Each row has a class, written as a number after it.
[ 525   54  189 -120  -45  100 -194  602  244  267  830  -23 -265 -124
  619 -315  -71  -29  279 -505   89 -216  225   -3 -471 -226  484  -38
  431  570   91 -176  -77  370  105  410  138 -122 -436  282  180]
4
[-140 -521    6   88 -162  -73 -256 -239 -204  249   63 -121 -633 -174
  668  -62  240   67  253 -197  -31 -172  255 -320 -230  163   45   74
   50 -214  -22 -598  -54  362  -88 -280  425 -567  -80  -14  271]
2
[-248 -501  -48  235 -245  -41 -139 -258 -241  150 -125  -74 -543 -208
  584   47  177  103  148 -141  -67 -215   65 -211 -254  154  193   23
    4 -267  222 -644  -81  240  -23 -247  500 -508 -123   98  336]
5
[-196 -426  -74  138 -171  -38 -184 -253 -165  100  -23 -122 -430 -268
  555   61  183    7  287 -173  -95 -154  229 -202 -141  249   62   56
   11 -195  -10 -581  -20  316  -41 -209  401 -460 -114  -64  298]
3
[-226 -390  -46  141 -199  -57 -114 -233 -167  202  -56 -141 -501 -204
  529  120  173   43  152  -75 -103 -109  130 -250 -163  196  139   75
   14 -229   75 -535  -47  293   10 -136  214 -444  -20  -10  277]
2
[ 185 -204 -264 -210 -191 -170 -356  111 -256  281  -79 -277   81  531
  197    7  105   70  -27  106 -517 -130   34 -239 -364  680  311 -251
   68 -156  217 -670 -283  189 -194  415  151  -70 -378  188  871]
6
[ 116 -151 -275 -224 -176  -61 -261   13 -244  277 -111 -244  110  433
  101   48  129  110   77   97 -280 -187   97 -177 -204  616  183 -286
  127 -142  250 -781 -235  187 -147  362  212 -129 -428  118  753]
8
[-135 -527   45  121 -175 -108 -218 -206 -176  248   58 -111 -619 -128
  650  -68  251   36  148 -219   -4 -237  178 -237 -197  172   93  131
   15 -133  -83 -553   41  350  -30 -204  465 -497  -23   58  270]
3
[ 356   43  195   63  126   58  307 -184  154   71   77   -8  -70  144
  157 -353  -38  158  181  131  387  298  162   26  223 -433  -92 -268
   75 -158 -156  537  175   46  -11 -517 -114 -328  -66 -175 -247]
7
[-302 -401   14  196 -232  -34 -218 -241 -103  204 -118 -129 -625 -305
  580   28  196  126   77 -156   11 -120  199 -150 -198  160  118   61
  115 -288  117 -678   35  368  141 -245  315 -505   11  -52  315]
4
[ 346 -346 -137  249 -582  355   43 -566 -395  567  221  273  -50   50
  381  318   61  -39  558 -201 -437 -595  291 -254 -265  304  427 -247
  105   28  -29 -419 -464  286 -206 -104  339 -419  441  226  -77]
2
[ 161 -128 -215 -250 -173 -123 -304  -11 -188  355  -60 -285   -4  475
  157  -58  128   71   51   93 -247 -193  119 -161 -147  678  187 -284
  183 -180  205 -753 -166  212 -145  396  120 -164 -389   30  784]
0
[ 181 -168 -183 -285 -173 -129 -267    2 -212  226 -119 -308   13  406
  129  -87   53  133  -63  137 -285 -135  -52 -258 -247  520  322 -334
   84 -122  152 -739 -146  211  -73  366  183 -111 -412  123  807]
3
[ 494  137  207 -184   -6  131 -247  480  339  233  760   65 -358 -105
  588 -328 -104  -58  236 -470  223 -180  292   -4 -309 -428  299  -82
  459  267   75 -170 -120  306  169  160  157  -88 -348  244   97]
5
[ 437 -347 -134  234 -546  314   16 -533 -362  538  194  278 -125    7
  443  265   79   91  429 -263 -370 -593  303 -156 -267  202  314 -185
  102  -39   28 -425 -373  186 -240  -85  467 -427  457  220 -167]
3
[ 116 -195 -194 -215 -222 -130 -336  -33 -264  404  -84 -230   15  508
  181  -19  104   98  -44   39 -278 -260   74 -165 -210  633  240 -313
  118 -243  203 -767 -210  181 -128  340  181 -161 -346  128  842]
0
[ 385 -301 -125  216 -611  351   39 -500 -424  469  282  261   80   81
  276  310   34    3  483 -283 -449 -616  288 -250 -223  281  359 -207
   45   25   10 -412 -400  194 -284    8  532 -394  247  290 -118]
1
[  91 -138 -177 -204 -176  -77 -308   11 -137  172 -119 -263   -2  397
  137  -80   70  153 -114  108 -280  -61  -16 -168 -263  515  295 -310
   96 -214  281 -720 -238  193  -52  317  237 -141 -459  149  814]
2
[ 571   58  147 -123  -19   84 -195  558  293  283  750  -69 -251 -150
  739 -295  -87   46  295 -543  194 -222  297  -20 -444 -324  293  -64
  469  413  126 -199  -63  328   74  228  184 -132 -238  162   74]
4
[ 284  -76  167   35   85    6  197  -97  128   21  176  -32   32  120
  315 -343   11  127   88   -2  232  226  245 -225  -26 -556    2 -206
  -58  -18 -194  645  115   99  -52 -349   34 -305   56 -161 -236]
1
[-158 -487  -57  188 -203  -97 -180 -191 -178   85  -23 -170 -477 -246
  544  -20  168  -40  270 -148 -173 -156   93 -249 -241  305  172   29
   14  -99   62 -546  -38  284  -58 -165  347 -461 -164   -6  386]
2
[ 468  121  171 -124  -28  148 -214  515  293  269  814  -62 -242  -85
  709 -283 -143   -3  332 -530  149 -189  338   10 -395 -396  324  -70
  426  351   58  -53 -201  304  159  212  116 -115 -284  231   54]
0
[ 572   32  138 -160  -75   88 -225  571  272  311  822  -78 -224  -13
  770 -277  -93  -13  242 -578   99 -296  282 -105 -528 -336  417 -118
  438  461   83 -208 -104  345   71  381  223  -86 -201  234   85]
0
[ 522  -12  243   -9  139    0  326  -91  161  206  250  -11  -16   77
  359 -365  -60  105  244   43  421  210  229  -59  154 -464  -49 -286
   77   74 -409  694  143  187  -43 -399  -92 -262  187 -232 -295]
6
[ 387   18  210    0  127   20  323 -149  161  102   72   -9 -125   69
  223 -400   -9  180  139   92  440  263  163   45  231 -489  -79 -309
  106  -81 -200  544  217   52  -61 -523  -88 -303   75 -298 -309]
0
[ -57 -487  -26   43 -198  -90 -183 -238 -189  233   25 -143 -636 -203
  690 -112  247   48  183 -189   10 -289  191 -238 -177  139   73   62
   37 -132  -32 -656   89  282  -92 -215  434 -487   10  -78  228]
8
[ 253 -143 -227 -317 -136 -116 -307   57 -166  261  -90 -283   -8  419
  121 -120   74   98 -109  159 -258 -121   13 -229 -246  540  259 -348
  133 -167  217 -748 -109  205 -105  391  149 -128 -457   48  837]
2
[ -51 -445  -95  149 -177  -50 -161 -218 -150  185  -43 -136 -479 -259
  561   26  169   40  220 -146 -156 -156  141 -192 -210  305  167   -1
   28 -151   78 -619   23  302  -46 -142  362 -498 -120  -53  325]
3
[-171 -549  -20  151 -243  -43 -176 -250 -270  226 -102  -98 -522 -273
  648   27  196  160  125 -189    6 -264   94 -229 -304  123  151   50
   20 -153  199 -599  -75  303   12 -171  487 -508 -101   63  414]
5
[ 647   55  160 -159  -59  109 -225  543  218  342  817  -52 -198  -93
  706 -298  -74    8  318 -544  205 -271  305  -33 -456 -275  304  -66
  453  505   79 -179  -96  381   66  373  220 -133 -246  238  125]
7
[ 186 -130 -265 -185 -194 -109 -245   60 -176  300   -9 -274  113  527
  183   14  111   50  110   59 -401 -153   87 -242 -204  597  220 -260
   92 -174  252 -634 -267  168 -247  393  111 -143 -406  148  703]
2
[ 523    7  222 -158  -55  118 -197  605  236  321  899   34 -196 -164
  605 -283 -105  -73  254 -563   94 -253  221  -11 -443 -262  434  -30
  385  593   61  -95  -64  367  120  387  196 -111 -444  303  190]
2
[ 118 -155 -214 -229 -146 -166 -358   13 -240  346  -96 -242   -7  506
  230  -37  136   91    7   54 -315 -236  114 -152 -214  697  155 -184
  144 -222  313 -771 -167  186 -188  357  183 -180 -384  104  831]
6
[ 176 -151 -182 -284 -161 -139 -357  -11 -217  380  -61 -302  -16  477
  182  -68  107   73   70  103 -298 -178  125 -249 -202  646  176 -284
  173 -191  192 -745 -173  210 -145  362  153 -167 -339   54  782]
2
[-236 -522  -54  211 -263    4 -123 -277 -242  235 -146  -50 -518 -283
  580  103  185   92  141 -194   73 -252  112 -136 -149  156   70   31
   53 -219  165 -640  -11  260   11 -222  489 -467  -78   26  314]
2
[ 339 -359 -157  283 -594  327    5 -573 -439  552  176  302  -62  181
  363  354   86  -39  573 -207 -455 -625  269 -237 -242  385  347 -214
   70  -98    1 -504 -517  233 -260 -190  361 -393  406  296  -19]
4
[ 471  115  260 -151  -32  127 -228  522  347  246  787    1 -258  -96
  675 -299 -130  -18  242 -477  206 -163  282   12 -424 -418  362  -50
  433  326   67  -87 -200  392  207  218  137  -81 -285  282  136]
1
[ -27 -490   14   26 -203  -85 -233 -243 -207  333   64 -123 -609 -180
  671 -102  242   94  227 -209   98 -255  250 -196 -147  205  -44   30
  126 -224  -25 -663   20  364  -67 -290  438 -517  -52  -63  312]
1
[ 418  -42  151  101   87   27  250 -103  151   27  239  -26   68  169
  258 -324  -15   81  243   -4  293  257  213 -177   48 -489  -42 -229
  -14  -36 -146  572  102  116  -75 -372   25 -356   14 -111 -216]
3
[-249 -585  -35  208 -276  -63 -192 -276 -289  177  -94  -67 -558 -292
  570   10  205  128  112 -179  -69 -241   60 -240 -297  157  172   17
  -15 -174  175 -602  -67  216   -5 -248  523 -497 -140   96  395]
5
[ 360 -354 -136  246 -603  339   11 -591 -415  571  140  308 -119  125
  327  273   67   11  467 -205 -361 -631  255 -154 -201  336  361 -282
  124 -130   -9 -504 -456  215 -229 -180  425 -362  386  240  -90]
5
[ 311 -379  -80  239 -594  322  -14 -549 -475  553  209  351  -75  104
  295  299   78   -6  477 -232 -365 -599  254 -192 -232  333  325 -199
   95  -81   27 -465 -487  242 -242 -217  413 -405  325  292    3]
2
[ 531   27  143 -134  -41   63 -210  544  249  309  799  -59 -251  -68
  682 -301  -31   -9  294 -506  171 -219  316  -49 -433 -321  300  -50
  463  431   55 -144  -85  361   54  287  107 -118 -262  175   92]
0
[ 202 -174 -258 -240 -195 -155 -373   71 -221  336   -3 -291   99  495
  265   36   78   54   48   31 -623 -151   85 -273 -334  686  312 -247
   62 -183  236 -680 -299  177 -238  437  116 -134 -328  150  837]
2
[ 440   70  202   31  135   68  271 -128   43   80   94  -22  -32  174
  177 -289 -116  165  218  146  472  296  177  -77  163 -517 -107 -277
   76 -143 -166  491   86   85  -68 -465 -166 -260   62 -249 -281]
4
[ 530   -3  201   -1  142    7  329  -78  199  194  267  -43  -96  100
  362 -398  -32   88  246   53  348  264  260 -157  127 -504  -21 -285
   96   41 -351  648  182  142  -74 -412 -119 -308  208 -275 -410]
1
[ 429  161  200 -112   16  159 -199  539  376  253  751   -6 -307 -121
  613 -243 -112  -29  266 -455  257 -108  333   58 -366 -373  325  -36
  484  283  113 -198 -120  365  228  237  105 -125 -303  181   41]
0
[ 139 -161 -250 -256 -161 -120 -295   53 -213  312 -131 -328   15  469
  150  -25  100   88   37  129 -340 -144   81 -211 -238  661  245 -286
  136 -150  320 -771 -168  184  -87  405  127 -181 -483   78  850]
8
[ 458 -326 -229  233 -608  319  116 -424 -400  538  169  222   -6   36
  419  348   79  111  468 -219 -472 -576  286 -185 -321  245  344 -245
  104  -33   58 -522 -441  160 -282  -42  405 -369  461  228 -172]
8
[ 199 -227 -211 -278 -195 -158 -361  -29 -269  280  -34 -257  -37  451
  213 -108  139   53   -3   42 -276 -192   63 -260 -239  536  149 -278
  114 -180  180 -676 -113  126 -181  306  192 -104 -321   54  799]
0
[ 472  147  185 -183    6  132 -159  515  210  292  660   -1 -273 -107
  613 -227 -156   48  173 -471  216 -155  277   79 -299 -392  276  -71
  416  295  103 -136  -92  262  153  217   84  -70 -292  161   34]
3
[ 281    6  207   12   97   32  217 -130  168  -10  195  -29  -27   76
  235 -367    0  100  180   47  398  273  258 -146  117 -547 -105 -225
   52  -34 -122  517  190  136  -41 -397  -42 -352   15 -257 -210]
2
[ 457  126  238 -140   -9  150 -258  520  363  202  743   14 -277  -84
  601 -305 -134   -5  259 -437  235 -120  269    1 -407 -443  299  -75
  456  282  149 -111 -219  371  226  113  173  -97 -357  294  138]
1
[-167 -491  -42  130 -231  -39 -200 -291 -196  196   12  -87 -503 -280
  594   -1  201    7  229 -196  -93 -264  170 -228 -198  223  107   43
   30 -139   75 -627   24  291  -42 -176  446 -513  -90  -21  350]
2
[  39  -96 -199 -178 -143  -78 -296   20 -186  290  -54 -252   45  462
  195   13  101  103   68   55 -328 -125  148 -205 -215  623  186 -211
  112 -192  252 -659 -266  239 -116  356  168 -191 -391  142  717]
6
[ 327  -20  241   78  102   56  238 -123  142   31  220   31    0   97
  257 -346  -39   99  131   19  359  300  232 -168   38 -630   -6 -247
  -14 -118 -162  614  104  127  -23 -435   41 -383   70 -165 -237]
0
[ 577   -8  245   -2  122    4  323 -103  218  144  296  -70   17   71
  382 -394  -19   83  333   37  413  215  235  -96  121 -487   11 -308
  109  146 -395  680  130  183 -102 -344  -26 -251  229 -255 -313]
5
[ 222 -190 -240 -281 -162 -113 -290   28 -197  304 -154 -257  -26  376
  135  -71   71  160 -113  140 -316 -114  -41 -221 -264  592  292 -348
  100 -161  180 -758 -163  229  -46  372  122 -110 -418  118  852]
3
[-183 -401   -7   96 -192  -28 -184 -243 -113  233  -59 -173 -527 -233
  550   34  176   65  149  -96   26 -143  211 -186 -194  174  118   25
   74 -225   38 -608   38  331  108 -157  339 -460   21  -62  292]
8
[ 452  -31  244   76  103   37  284 -142  202  132  290  -64  -37   33
  375 -363  -48  101  357   18  318  240  256 -191   50 -449   38 -244
   51  121 -363  637  118  226  -10 -401 -105 -355  203 -231 -321]
4
[ 205 -153 -277 -197 -153 -145 -355  107 -181  260  -46 -262   60  522
  194   41  106   69   14  104 -546  -79   68 -232 -281  657  287 -230
   93 -168  222 -632 -270  205 -239  381   45  -88 -382  143  833]
4
[ 525  -20  191   23  100   35  342  -96  145  120  254  -61    8  122
  342 -372  -36   87  347   58  331  238  225 -161   65 -459   66 -333
   80   97 -358  617   84  161  -91 -375  -86 -268  161 -224 -316]
5
[ 230 -178 -207 -249 -138 -126 -260   36 -205  257 -153 -273   24  436
   93 -101   56  135 -140  162 -199 -104  -82 -148 -234  580  275 -362
  123 -163  215 -724 -103  205  -79  339  101  -88 -453   68  894]
4
[  94 -134 -223 -286 -171  -89 -358   -2 -254  364 -116 -262   21  470
  170   27   73  111  -24   62 -306 -187  136 -186 -200  622  166 -259
  119 -275  248 -824 -153  210  -63  350  111 -157 -376   74  829]
8
[-228 -496  -23  111 -264  -66 -193 -207 -155  213  -61 -166 -540 -278
  589   49  207   87  163 -164  -83 -150  190 -198 -255  198  102   64
   54 -236  109 -666  -11  342  110 -206  351 -508  -74    2  408]
8
[-132 -477   -1  111 -167 -116 -206 -229 -212  177   -2 -141 -546 -197
  630  -19  196   -4  219 -136 -123 -211  154 -288 -240  251  178   89
    1 -174   56 -635   49  302  -67 -243  357 -538  -76  -41  426]
4
[ 562   39  197 -123  -39  116 -156  592  178  309  832   24 -168 -130
  599 -234 -128  -47  245 -537  135 -201  226   31 -454 -222  477  -88
  411  496   79 -170 -110  357  107  419  184 -107 -433  293  218]
3
[ 301  -20  219   36  102   56  213 -101  245   33  231  -27  -27   84
  301 -353   15   93  151    0  339  281  268 -188   39 -629  -36 -196
  -19  -42 -207  623  151  143   18 -398   36 -350   93 -164 -296]
2
[ 553  -14  268   45   83   11  329  -90  168  206  279  -42  -32   78
  328 -392  -40   76  341   76  366  238  213 -128   71 -468   31 -300
   77   92 -401  748  126  142  -51 -399 -119 -266  213 -176 -344]
7
[ 561  -57  191   28   78   11  309 -139  191  188  302  -21  -38   60
  364 -414  -37   31  309    2  327  173  205 -115  136 -441   28 -308
   82  103 -398  640  172  148  -94 -410  -68 -253  222 -243 -343]
8
[ 189 -106 -199 -275 -172 -121 -300   41 -244  349  -88 -277   61  457
  158   -4   79   82   78   72 -292 -204   88 -172 -198  701  146 -264
  149 -187  278 -818 -147  196 -151  407  141 -147 -355   41  805]
4
[-105 -447  -44  109 -165  -51 -169 -214 -190  183  -61 -137 -441 -278
  526   36  165   50  181 -130  -89 -166  153 -241 -247  210  144   41
  -13 -166   53 -569   56  278   12 -159  364 -479  -71  -58  331]
5
[ 313   44  191   54  179   55  311  -69   29   69  105  -32  -44  241
  202 -250 -144  134  172  126  340  353  179 -106  133 -527    9 -246
   58 -186 -211  563   87   83  -22 -475 -198 -262   42 -163 -301]
5
[ 364 -342 -131  228 -596  346   29 -533 -426  532  244  286   55  121
  287  333   34   25  448 -273 -461 -631  266 -254 -268  285  420 -212
   16  -51   11 -424 -430  179 -233  -71  519 -411  297  348  -91]
8
[ -35 -501 -131   96 -198  -65 -204 -235 -216  206   -1  -98 -447 -215
  589   -6  187  -29  266 -192  -68 -263  180 -211 -173  305   96   -9
   43 -150   29 -638   32  287  -68 -183  457 -474 -190   -4  454]
6
[ 424   22  211  -10  177   -3  279 -168  151  121   88   -6  -83   78
  205 -420  -30  161  119  158  455  263  135    8  208 -561 -158 -292
   40 -143 -197  652  189   -2  -22 -514 -128 -292   59 -227 -196]
4
[ 177 -153 -199 -269 -198  -93 -307  -13 -162  257 -113 -283   28  402
  192  -55   64  150 -135   92 -280 -148   -8 -228 -269  489  307 -338
   93 -189  186 -699 -207  222  -64  358  178  -68 -327   97  803]
5
